Rows lie near named flat spaces through zero. A row that begins with a name and a colon came from that space; any other row is followed by the name of its block's space that it lies nearest.
zt-jp: 2,-10,18,-12,20,-12,-5,31,-11,-8,-12,1,10,-16,14,-35,12,-1,17,7,1,0,22
md-mh: -21,18,-7,25,-25,8,11,7,-23,-6,-25,-5,-2,-15,-21,29,41,9,-6,-44,0,-11,5
nr-rf: -23,-10,2,1,-13,1,-2,-24,-7,10,2,-2,-14,0,-3,34,-18,-10,-10,-17,-12,-22,18
nr-rf: -26,2,-52,39,-13,13,4,-62,56,18,26,-13,-20,25,-18,19,-62,-19,-6,20,32,-1,-38
dh-qp: 23,17,25,-8,-8,-2,3,15,19,-2,1,36,9,-25,11,-6,9,27,0,34,-11,1,-9
ls-mq: -22,-25,1,-4,-9,-18,-26,23,-4,-18,-8,2,5,-27,2,-58,-11,-16,5,-16,1,-18,29
nr-rf: 4,41,18,33,10,29,20,18,27,9,1,30,0,-30,-6,11,-15,-5,20,76,-18,-6,11
nr-rf: -2,0,18,-5,-1,-5,-3,28,-21,-11,-18,7,7,-22,4,-12,27,6,6,-14,-8,-7,22
ls-mq: -32,13,-16,38,12,14,7,29,-8,1,-7,-22,5,-6,-32,-20,-12,-43,17,21,-12,-7,24
nr-rf: 23,-12,1,-35,4,-15,-9,16,-23,-3,14,-17,15,32,-8,-19,9,-5,-18,-11,-23,20,-14
qf-fj: -26,-5,6,-4,-5,-15,0,23,-21,6,-4,-13,11,-2,-22,-2,1,-16,-6,-3,-29,-12,17
ls-mq: 9,14,-5,-3,-5,2,0,33,-18,-4,9,-12,17,15,-31,-18,7,-19,-13,11,-37,13,-6
zt-jp: -26,-30,-3,-20,27,-50,3,3,18,16,1,-22,17,12,9,-28,-10,11,14,15,29,7,-18
md-mh: -11,20,-8,21,-18,11,9,16,-24,-7,-18,-8,3,-7,-25,16,36,0,-6,-30,-10,-3,3
qf-fj: -8,-23,-48,20,18,12,-14,-29,3,-14,0,-37,-16,27,7,-30,-16,-28,14,-40,55,13,-4
nr-rf: 55,-16,18,-51,30,-24,-6,26,-27,-20,-12,-5,19,16,39,-37,63,41,7,-34,28,38,-20
dh-qp: 2,18,15,5,-5,-2,8,21,12,3,-1,19,10,-20,-7,-3,4,10,2,34,-17,-3,-3
dh-qp: 26,-8,7,-20,9,-2,-4,-20,16,2,13,12,-4,10,25,1,-10,16,-1,12,12,10,-15
dh-qp: -46,-22,-43,40,0,-1,-14,-25,30,-8,-8,-18,-14,-12,0,-39,-36,-26,21,-16,55,-14,8
dh-qp: -30,15,-11,17,1,-19,16,17,35,24,18,-8,21,4,-38,-13,-36,-15,0,70,-21,1,-24
qf-fj: 8,2,0,-1,-2,3,-2,-2,10,0,9,6,0,1,0,-6,-11,-2,-3,14,-5,2,-6
zt-jp: -19,15,22,2,5,-20,16,61,-31,-2,-29,-6,27,-25,-19,-10,52,11,10,0,-20,-3,16
qf-fj: 34,23,4,3,-43,19,-15,-7,44,-12,26,53,-3,-25,-3,-19,-31,10,-23,41,-25,-4,-22
nr-rf: -25,13,-34,36,-17,14,3,-20,34,13,24,-7,-6,11,-37,3,-54,-33,-9,36,-11,-6,-17
zt-jp: -38,29,-8,26,-30,-12,30,7,-8,18,-16,-10,11,-4,-43,53,35,19,-15,-13,-15,-8,-22
md-mh: -5,-2,-37,24,-28,23,-19,-39,41,-1,35,5,-18,12,-19,-15,-72,-37,-18,19,-5,-8,-13
dh-qp: 28,13,33,-15,51,19,26,-11,-1,29,14,3,-7,24,25,52,-15,-1,18,61,-15,13,8
ls-mq: 29,16,1,-8,-1,13,6,3,-11,1,11,-1,3,21,-9,16,11,1,-14,5,-21,17,-16
dh-qp: 11,-7,-2,-25,10,-7,4,-8,-20,14,17,-23,4,43,-10,24,-3,-7,-17,-5,-22,15,-14
qf-fj: 6,1,4,-8,16,-3,6,5,-3,8,6,-8,5,15,0,4,-3,-4,3,17,-6,9,-4
nr-rf: -20,-8,-25,13,-10,9,3,-60,27,22,23,-9,-23,26,-6,45,-51,-14,-12,5,8,-10,-15
zt-jp: -20,-34,3,-8,8,-23,-15,-19,19,-5,-13,7,-9,-23,37,-24,-11,15,19,-18,47,-16,14
ls-mq: 4,11,4,-8,-4,-8,17,-10,1,18,6,-3,5,18,-9,41,11,19,-13,7,-10,8,-26
qf-fj: -35,-20,0,4,-8,-15,-8,-5,0,0,-11,-2,-5,-19,4,-6,-9,-5,5,-20,10,-23,22
md-mh: 4,4,-44,13,-11,-2,-1,-14,18,-5,12,-22,5,29,-22,-18,-1,-1,-12,-13,23,24,-48
md-mh: 3,2,-23,1,1,-12,5,6,-5,-4,-4,-23,12,21,-13,-12,27,10,-5,-23,19,22,-32
md-mh: 7,8,-58,15,-14,6,-10,16,-8,-15,20,-44,16,47,-53,-48,-3,-37,-23,-18,-8,32,-40
ls-mq: -42,-36,13,-17,-33,-26,-39,42,-38,-22,-10,-1,9,-36,-19,-56,-12,-36,-15,-42,-45,-41,62
ls-mq: 39,-24,24,-55,-30,-14,-31,-3,-22,-19,11,24,0,0,21,-12,13,21,-34,-44,-25,-2,2
zt-jp: -13,20,-9,20,-17,12,15,-14,4,13,3,-1,-5,5,-23,42,-3,-2,-11,5,-14,-6,-11
md-mh: 22,-20,9,-37,38,-32,2,5,8,6,5,-11,16,22,28,-25,10,24,12,16,27,28,-26
zt-jp: -46,-24,-34,-3,-32,-57,8,-44,26,15,-10,-21,6,12,-8,24,19,50,-19,-57,55,-1,-60
qf-fj: -18,-13,14,-13,29,-20,12,7,-16,17,-7,-20,6,11,5,15,4,-2,13,7,0,-1,13
md-mh: 12,38,15,25,-6,18,29,-17,24,7,-20,34,-9,-29,18,54,35,50,12,15,27,0,-20
qf-fj: 13,3,7,-6,7,1,3,-5,13,5,8,10,0,2,9,3,-9,7,2,22,0,5,-8
zt-jp: 25,4,-8,-13,2,3,-2,4,-6,-1,16,-10,7,28,-10,-7,0,-6,-13,4,-13,20,-21
ls-mq: 12,-8,5,1,11,11,3,-47,23,3,-5,18,-24,-7,45,30,-4,28,15,-9,48,-3,-4
dh-qp: 15,-12,1,-14,12,7,-4,-18,-14,-1,2,-8,-11,18,17,15,3,0,-1,-23,9,6,5
-15,-25,37,-14,-1,14,-26,-9,1,5,18,30,-22,-28,19,-2,-75,-44,2,35,-48,-46,74 | md-mh
-20,4,23,-1,-23,-12,4,14,-14,0,-20,18,3,-34,-3,20,26,20,-5,-18,-16,-23,19 | qf-fj
-4,-19,-1,13,59,42,8,-40,-41,7,-16,-35,-40,27,38,53,-4,-35,35,-37,34,-4,56 | dh-qp
-18,6,-7,8,-32,-15,6,0,-10,-5,-22,0,5,-14,-13,19,43,30,-13,-48,11,-7,-16 | zt-jp
14,3,-20,-1,2,8,-9,9,10,0,31,-13,8,30,-26,-33,-37,-35,-12,34,-26,17,-16 | qf-fj
-38,0,-15,2,-6,-48,4,57,7,5,1,-25,42,0,-49,-59,3,-10,-4,30,-20,7,-23 | ls-mq
26,-25,9,-24,-11,4,-37,4,-10,-31,1,19,-7,-18,28,-50,-4,-4,-4,-33,2,-6,25 | ls-mq
-22,-28,-25,-6,-13,0,-3,-81,13,26,26,-19,-30,42,2,64,-52,-11,-24,-27,10,-12,-14 | nr-rf
-3,6,6,7,-5,9,1,12,-19,-7,-14,2,-2,-13,-3,6,20,-1,2,-19,-7,-7,18 | dh-qp
-4,-27,-33,-19,-31,-26,-24,-15,-2,-13,12,-20,6,25,-15,-30,-2,1,-31,-54,10,8,-32 | dh-qp
4,-11,-27,-9,-4,-7,-6,-18,8,5,23,-21,2,38,-15,-8,-22,-12,-18,-4,0,15,-30 | nr-rf
-19,-3,4,8,-7,9,4,-32,5,15,4,5,-18,-2,3,45,-25,-6,-4,1,-7,-21,15 | nr-rf
2,-12,33,-20,12,-17,1,-21,43,19,13,36,-5,-20,37,9,-40,23,11,58,5,-14,2 | qf-fj
25,-19,2,-4,3,13,-20,-33,17,-22,-10,25,-23,-21,53,-17,1,22,15,-31,54,-3,9 | dh-qp
65,1,10,-39,-9,8,-14,-5,-8,-15,18,18,2,21,18,-5,17,22,-24,-15,-13,25,-26 | ls-mq
-29,16,-13,10,-17,-28,11,28,28,18,18,-7,29,4,-50,-21,-24,-9,-14,56,-33,2,-33 | dh-qp
-9,-23,-8,-10,-8,-21,-15,10,-21,-20,-21,-12,5,-8,8,-31,34,12,0,-61,27,-1,5 | nr-rf
43,7,14,-20,57,5,24,-14,9,20,10,-7,1,37,33,28,8,21,21,42,23,36,-26 | qf-fj
35,-5,4,-3,12,24,-6,-40,16,-9,0,21,-24,-3,47,13,-2,20,12,-11,41,6,-1 | ls-mq
43,-16,7,-45,47,-11,10,-48,38,36,49,-5,-3,63,32,26,-54,9,-2,68,7,33,-45 | dh-qp
28,-1,-28,-22,-11,-11,-2,-14,0,2,25,-22,11,52,-19,-1,6,8,-31,-17,-2,34,-58 | zt-jp
31,25,-17,21,36,17,30,-36,48,14,5,3,-7,21,26,26,5,34,25,41,62,36,-55 | ls-mq
-26,-3,5,-4,17,-15,15,29,-50,8,-21,-37,12,13,-19,19,39,-9,4,-30,-14,0,19 | qf-fj
-6,-3,77,-20,19,1,8,20,-27,10,-27,41,-9,-55,43,42,15,18,24,19,-29,-39,75 | md-mh
69,-16,22,-61,35,-9,1,-47,35,22,44,18,-5,48,51,22,-33,33,-8,50,9,34,-47 | dh-qp
-17,14,-7,18,-15,-11,23,-9,-8,1,-36,-4,1,-13,0,43,66,49,2,-52,40,1,-24 | md-mh
-32,-29,-38,-10,-8,-46,-3,0,-28,-7,-21,-53,16,29,-18,-15,48,16,-12,-88,40,14,-31 | md-mh
-8,-7,8,-10,5,-12,-2,5,11,11,14,2,6,2,-4,-9,-29,-11,-1,33,-19,-5,4 | qf-fj
-23,-14,-5,-14,-18,-40,-18,58,-11,-12,2,-13,35,-9,-37,-74,1,-18,-13,2,-33,-2,1 | ls-mq

Each name stands for a flat space through zero: a line, a plane or more. A row that begins with a name and a colon came from that space; any other row is followed by the name of the space it lies nearest, among the names in its block.
gp-rc: -36,-86,37,20,7,19,6,34,-27,9,-34,33,-63,17,9,88,-6,-15,9,-21,-31,-61,-22
nt-sn: 16,-1,12,-21,-5,2,24,3,42,3,-18,0,-28,-17,-22,13,34,5,26,18,-23,5,4
zp-qh: -22,13,32,-8,-2,9,-8,-27,-42,30,-15,26,11,14,30,69,-40,-11,48,8,4,-36,-28
nt-sn: -34,71,-6,10,-2,29,-22,-2,-26,6,25,-18,14,9,13,-29,-2,27,-18,-5,-8,17,4
tr-lb: 37,14,-11,9,-17,-10,2,-6,11,10,15,8,-13,0,-15,-2,3,-9,-16,2,1,3,7
zp-qh: -22,-51,-31,41,15,29,-15,25,1,-30,11,-28,20,8,-21,-33,-6,-13,-61,-26,3,19,-1
nt-sn: 20,2,18,-23,-11,5,21,-10,32,20,-21,13,-25,-13,-24,39,18,-4,46,20,-17,-11,-8
nt-sn: 28,13,-16,-43,-9,23,-2,5,48,19,3,19,-35,-20,-20,-4,20,7,40,-25,4,16,-3
gp-rc: -23,32,8,4,6,9,5,-27,-6,14,-5,-27,45,-11,9,7,-4,-9,13,33,-7,20,-10
zp-qh: -34,-19,29,30,-1,-43,13,1,-79,53,-15,14,-3,-6,20,40,-16,-21,5,24,0,-75,-10
nt-sn: -4,-9,13,15,6,-32,9,-2,-17,-19,-5,-10,13,7,19,-4,-1,0,-21,20,-3,-4,11
tr-lb: -3,-39,2,23,0,-8,10,20,-6,-9,-7,-2,-16,5,-24,-1,9,-3,-24,1,-9,-25,5
tr-lb: -3,21,-18,-11,-9,29,14,0,29,84,0,-5,-22,-58,-24,14,35,-28,34,7,-18,16,-17
tr-lb: -20,26,-3,8,4,31,11,0,30,13,0,-35,3,-24,-9,-7,34,-2,-9,20,-35,43,1
gp-rc: -40,-35,4,4,13,48,1,-5,5,-2,-26,-21,38,-1,-44,20,-13,-12,28,9,-3,-13,-29
tr-lb: 15,10,-7,2,-4,-3,-12,-4,-3,-11,14,8,0,13,14,-4,-13,2,-14,-13,9,10,4
zp-qh: 1,-8,7,-10,-7,-35,11,21,-25,32,-4,25,-41,-14,1,-3,15,8,14,-6,5,-47,8
zp-qh: -22,-32,11,8,0,-28,-3,22,-61,31,-6,30,-25,4,12,15,-16,-1,7,-17,16,-71,-6
tr-lb: 12,-2,2,-23,1,-20,-6,7,-3,-7,2,24,-22,4,27,-3,-3,13,12,-20,13,-6,8
gp-rc: 1,68,37,-8,-15,26,4,-51,2,23,-9,4,17,10,14,72,-16,-6,45,41,-27,10,-19
gp-rc: 66,-23,36,-51,-10,-49,13,-19,28,-74,-28,42,-12,44,-10,22,-18,32,49,10,23,-36,14
nt-sn: -14,-1,10,-7,-6,22,18,10,16,23,-19,-5,-21,-16,-50,11,28,7,29,15,-22,-25,-8
zp-qh: 14,-24,-22,-1,1,-4,-5,31,14,-23,11,4,-27,3,-17,-41,15,15,-27,-30,8,1,16
zp-qh: 23,35,16,-12,-12,-5,14,-19,22,8,-4,3,-11,-5,3,22,14,2,18,25,-18,13,4
tr-lb: 6,-80,11,56,-9,-27,33,25,-15,-11,-24,-10,-11,10,-86,6,13,-17,-39,32,-14,-75,5
nt-sn: -11,-10,8,3,-2,20,13,6,14,11,-15,-8,-11,-9,-35,15,17,-1,13,12,-20,-13,-7
zp-qh: 45,17,-8,-32,-12,-48,16,21,27,-11,8,15,-47,-12,-10,-51,41,33,1,-5,6,-4,35
nt-sn: -11,-18,5,20,-3,43,-5,-11,1,15,-8,1,8,8,-22,51,-20,-27,7,1,-12,-7,-27
zp-qh: 44,2,11,14,-29,6,23,23,42,20,2,22,-96,-5,-28,39,49,-2,-20,2,-54,-3,15
gp-rc: -39,13,4,2,15,9,5,10,-1,17,-1,-21,-6,-26,42,-2,26,0,-7,5,-26,34,2
tr-lb: 33,10,-18,9,-14,-3,0,13,20,14,21,9,-40,-9,-2,-9,20,-6,-29,-15,-10,18,13
gp-rc: -30,-33,-28,18,13,24,-6,19,-4,7,3,-25,24,-15,-33,-35,2,-11,-19,-14,10,1,-9
gp-rc: 5,26,-51,40,-19,37,-26,16,-14,55,46,-2,-14,-12,-34,-31,-3,-20,-51,-36,7,6,-5
nt-sn: 58,-38,-50,-45,-2,22,-30,5,52,4,20,43,-24,-10,7,-6,-22,-23,22,-75,47,36,-12
gp-rc: 0,40,-4,9,-15,40,-10,-19,2,31,11,0,5,2,-19,25,-11,-11,9,4,-10,6,-16
tr-lb: 51,14,-10,15,-15,-25,5,23,31,-34,26,6,-57,12,8,-30,35,17,-64,-12,-23,31,39
8,-62,-29,23,2,-3,-13,57,-4,-31,16,12,-49,16,-25,-44,10,12,-60,-55,9,-22,18 | zp-qh
19,-7,-7,6,-6,-10,8,23,17,0,8,5,-43,-7,-3,-11,28,4,-26,-10,-16,7,16 | tr-lb
18,68,7,-32,-17,20,-10,-27,9,31,10,22,-11,-1,13,26,-7,9,44,-2,-1,11,-9 | nt-sn
-13,-36,-23,2,1,21,-14,25,-15,54,7,25,-34,-21,4,16,-7,-26,7,-45,12,-19,-19 | tr-lb
-11,-5,-9,29,-3,1,-5,11,-26,29,12,1,-11,-5,6,5,-3,-16,-27,-8,-4,-10,-3 | gp-rc
-35,-18,-11,28,2,66,-10,11,2,14,-1,-17,5,2,-45,15,-4,-12,-10,-12,-18,-3,-23 | nt-sn
-20,6,10,-4,14,3,-4,8,3,-44,-2,-14,4,15,30,-15,7,25,-15,-2,-12,25,12 | tr-lb
26,14,9,37,-16,-22,36,0,26,13,0,-23,-25,-18,-20,8,47,-16,-42,48,-48,17,20 | zp-qh
3,-32,-17,10,4,4,-12,26,-1,-25,9,5,-15,14,-10,-24,-3,8,-31,-32,9,-5,7 | zp-qh
27,11,-6,-2,-13,-10,-5,-17,-6,15,8,16,8,4,-8,8,-20,-12,9,0,19,-12,-5 | tr-lb
8,-38,-16,-8,6,-25,0,18,-5,-4,0,9,-4,-7,-6,-30,-1,-1,-3,-19,27,-18,6 | nt-sn
-4,0,-5,-45,11,39,0,2,58,-36,-15,-14,8,-5,-28,-22,18,27,40,-8,-1,32,-3 | gp-rc
7,18,-16,-17,-1,-7,-12,5,-3,2,15,9,-4,-3,11,-30,-1,13,2,-21,19,6,7 | nt-sn
9,28,-1,3,-6,6,3,-17,12,1,5,-13,17,-2,-8,-2,3,-2,-2,19,-6,19,1 | tr-lb
10,18,13,-6,2,-33,15,-2,11,-23,-2,-10,-4,-2,25,-16,22,16,-11,21,-13,20,22 | nt-sn
-5,-27,4,27,0,-7,-6,11,-27,-11,2,8,-8,20,2,11,-15,-5,-29,-9,0,-24,0 | zp-qh
-31,-4,-22,15,13,45,-36,8,-17,4,22,-2,10,8,36,2,-27,-12,-26,-44,6,32,-15 | tr-lb
-7,-59,-30,30,24,-23,-13,28,-11,-52,15,-21,22,10,26,-57,-8,-6,-74,-28,21,26,18 | nt-sn
-17,-59,-16,45,0,20,1,29,-16,25,0,-4,-17,-6,-40,11,1,-30,-36,-15,-8,-30,-13 | tr-lb
36,3,27,37,-20,-1,6,-10,6,-28,3,13,-33,40,1,56,-6,-7,-41,16,-37,-1,8 | zp-qh

Rows lie near named flat spaces through zero. A row that begins with a name and a colon came from that space; any other row is followed by the name of its block's space that it lies nearest.
gm-zs: -66,10,-20,3,13,46,22,-7,-17,-12,-3,-2,-19,8,-5,-7,-18,32,-34,12,13,25,-30
gm-zs: 3,13,-3,-17,16,14,10,-25,21,-7,-2,24,-26,-9,8,-22,-31,-56,-11,58,33,13,-32
gm-zs: 15,7,-9,-3,3,-6,-27,-24,13,-1,-3,-3,-7,-9,36,-17,-14,-40,-15,-3,-28,2,8
gm-zs: -36,-4,0,51,23,12,-1,-17,25,-11,7,10,3,-22,-35,-28,-27,-50,-2,-5,-2,52,1
gm-zs: 56,-12,5,-16,11,-25,-16,-20,26,-6,4,14,-6,-10,18,-28,-17,-58,1,15,-3,5,12
ng-lg: -15,-16,-1,-24,0,22,-1,6,-17,-16,-24,-34,22,-11,-7,-6,-24,1,-16,-18,-34,37,41
jm-dq: -3,4,-1,25,-10,-11,-33,10,7,14,-23,-41,22,-9,-39,15,16,-9,26,-21,1,-13,15
ng-lg: 41,-12,10,-5,15,-1,11,-1,25,-1,21,18,-18,11,-7,-7,0,1,10,18,21,-14,-27
zb-nh: 16,-4,18,-33,-10,0,21,13,-13,-6,3,15,3,2,10,7,4,12,4,21,9,-9,7
ng-lg: 45,-25,-29,0,25,-30,-4,5,1,-5,7,2,-3,9,-11,-17,-8,8,-12,-23,-15,18,-2
jm-dq: 33,-37,-10,-5,12,0,-16,-16,20,2,-4,-31,-6,18,-5,-11,-10,10,2,-33,-5,2,11
ng-lg: -1,-15,-46,12,26,-28,-26,-5,-19,-15,-14,-24,-7,9,-31,-35,3,27,-30,-25,14,17,2
zb-nh: 92,-39,25,-39,11,-3,11,8,39,0,5,-3,5,2,-15,0,-23,-33,31,14,-3,2,10
gm-zs: 20,-16,-15,48,6,-52,4,-3,22,26,9,24,15,-4,-26,10,-3,-44,36,-26,7,24,6
zb-nh: 10,-3,20,17,2,34,-24,-1,22,-5,20,-23,4,-4,24,1,1,12,-7,-43,-75,-10,9
ng-lg: 49,-1,35,-9,30,41,5,0,53,-18,29,13,-30,-2,-23,-23,-13,-21,7,52,20,-19,-53
jm-dq: -10,36,7,-2,0,15,-15,16,-7,-12,-4,0,8,-27,4,-3,0,-22,-15,23,-33,-2,-6
gm-zs: 44,1,0,-27,3,-23,-14,8,3,-5,-16,-6,5,-10,-15,-10,-1,-29,7,29,16,-9,6
zb-nh: 53,19,-22,-24,-9,-8,4,17,3,33,6,6,-1,11,54,49,0,3,4,-9,-60,-31,-29
zb-nh: 31,-4,22,-19,13,13,22,13,16,-13,12,20,-3,-10,-18,-7,-15,-21,8,38,8,8,-15
jm-dq: 0,18,4,-52,-5,29,2,30,-29,-19,-25,-24,14,-16,-3,7,-9,10,-20,30,-24,2,7
ng-lg: 16,28,-32,58,27,-8,-30,2,46,27,2,-8,-14,-7,-48,10,0,-43,20,10,9,-13,-68
jm-dq: 38,-9,4,-17,-31,-60,2,35,-24,26,-20,-9,29,12,-30,40,43,26,49,-3,42,-40,25
gm-zs: -60,-11,-17,77,9,4,7,-13,7,11,18,7,10,-1,-15,3,-8,3,1,-62,-29,46,6
zb-nh: -7,12,10,9,12,32,21,5,8,-9,34,29,-13,-2,24,0,-8,10,-18,4,-38,6,-30
zb-nh: -29,22,37,13,-4,37,-20,16,-3,-26,7,-15,11,-24,-10,-13,14,11,-11,3,-31,-10,11
ng-lg: 24,-47,-2,-28,16,19,25,1,12,-3,-10,-24,-7,24,-41,-2,-21,26,12,1,39,17,-4
jm-dq: -1,-16,-1,38,7,33,-27,-33,50,19,10,-35,-13,13,12,4,-12,-7,9,-49,-32,-7,-10
jm-dq: -53,35,1,40,9,17,-11,-8,3,-13,5,15,-1,-30,-8,-20,-9,-40,-18,17,-11,23,-12
ng-lg: -17,4,-37,10,-1,-18,5,17,-33,8,-8,0,23,-6,15,18,-8,10,-19,-42,-60,35,19
jm-dq: -57,1,14,11,-16,57,-1,-31,23,16,-15,-33,-7,6,10,18,-17,-9,12,-7,10,0,-1
zb-nh: 0,10,-35,15,5,-20,-2,-6,0,20,-4,6,-7,7,6,12,-3,-9,-1,-6,1,2,-23
jm-dq: 49,-11,12,-35,-7,32,-17,-9,28,11,1,-34,-8,15,45,18,-8,9,4,-18,-47,-34,-1
gm-zs: 45,-52,31,-30,15,1,23,7,0,-33,25,11,-3,15,-11,-33,-1,41,-5,-8,9,10,26
ng-lg: 12,-14,-35,16,9,-34,3,-1,-3,17,-1,2,-6,20,-17,7,7,19,7,-19,24,1,-16
jm-dq: 55,-19,-5,18,15,-34,-42,-20,31,-1,8,-9,-5,0,2,-29,3,-30,4,-26,-12,-9,13
gm-zs: -22,26,-54,34,-3,-35,-32,6,-14,28,-34,-26,19,-11,-18,23,3,-26,3,-25,-17,11,-1
ng-lg: 49,-2,16,-12,24,-12,-37,-7,8,-43,19,9,-9,-20,17,-63,0,-22,-36,8,-33,-1,17
zb-nh: 52,-31,27,-40,9,62,29,-12,45,3,27,0,-16,16,51,14,-41,-3,1,-8,-61,4,-12
zb-nh: -58,-29,39,15,4,22,17,-19,-11,-41,16,12,-3,-1,-22,-49,2,28,-15,-4,41,30,37
51,-9,23,-12,-22,-52,11,-6,-1,10,31,52,2,7,62,5,22,-8,16,-8,-11,-26,25 | ng-lg
-1,2,-27,-37,-26,-34,23,-1,-37,24,-18,12,-2,24,38,31,11,27,2,4,28,-16,5 | zb-nh
-10,-31,-13,-35,-20,-24,27,-22,-26,11,-16,5,-5,30,26,7,-1,27,3,-8,50,3,28 | zb-nh
-64,75,-12,72,-15,7,-53,-5,20,31,-22,-21,9,-36,-16,27,16,-66,18,12,-9,-24,-33 | ng-lg
13,-34,-12,-27,5,28,13,-36,32,17,-16,-23,-17,21,15,6,-44,-24,8,-3,13,19,-3 | zb-nh
13,-10,17,36,-9,-28,-33,24,2,1,-5,-27,41,-20,-41,4,23,-6,27,-45,-32,1,47 | gm-zs
-65,42,-11,44,33,40,1,-3,-2,-33,22,32,-12,-36,-1,-38,-26,-31,-53,20,-44,50,-34 | jm-dq
-19,25,16,-25,-23,8,17,14,-21,3,-9,12,8,-8,14,22,8,0,6,34,12,-15,0 | jm-dq
34,4,-10,-61,19,3,-1,31,-35,-40,-15,-7,7,-17,-6,-28,-15,8,-42,32,-29,19,11 | jm-dq
-13,-26,3,11,8,12,9,-5,-5,-14,18,-1,-1,11,7,-14,-2,38,-16,-39,-23,19,17 | gm-zs
-40,12,30,14,-20,32,-53,1,-7,-16,-20,-62,22,-18,-7,-8,23,17,-5,-32,-33,-21,45 | zb-nh
20,1,-8,-4,23,9,11,15,-2,-16,21,18,-5,-4,6,-11,-13,9,-25,-1,-42,18,-18 | ng-lg
36,-53,-15,-26,-6,-19,2,-33,17,21,-20,-25,-3,30,12,4,-20,-6,20,-31,24,8,31 | zb-nh
-18,10,4,3,5,30,-21,-13,13,-10,-11,-22,-2,-15,2,-14,-16,-27,-13,5,-19,9,3 | jm-dq
44,-17,-6,-29,-2,-31,-13,25,-21,-6,-14,-22,16,6,-17,0,17,29,3,-13,-3,-13,25 | gm-zs
24,-8,35,-17,-3,33,13,1,34,4,3,-4,2,-5,-8,13,-17,-29,27,24,2,-5,-5 | ng-lg
-14,-17,1,29,11,8,-36,-10,1,-23,4,-29,15,-14,3,-33,-6,1,-25,-59,-64,29,46 | gm-zs
10,18,-40,34,20,-28,-11,11,-4,9,13,16,-2,-4,0,1,3,-4,-16,-19,-36,9,-28 | ng-lg
35,1,49,-31,-11,-1,-28,-7,3,-35,9,8,16,-34,51,-38,-3,-46,-17,5,-58,-1,61 | ng-lg
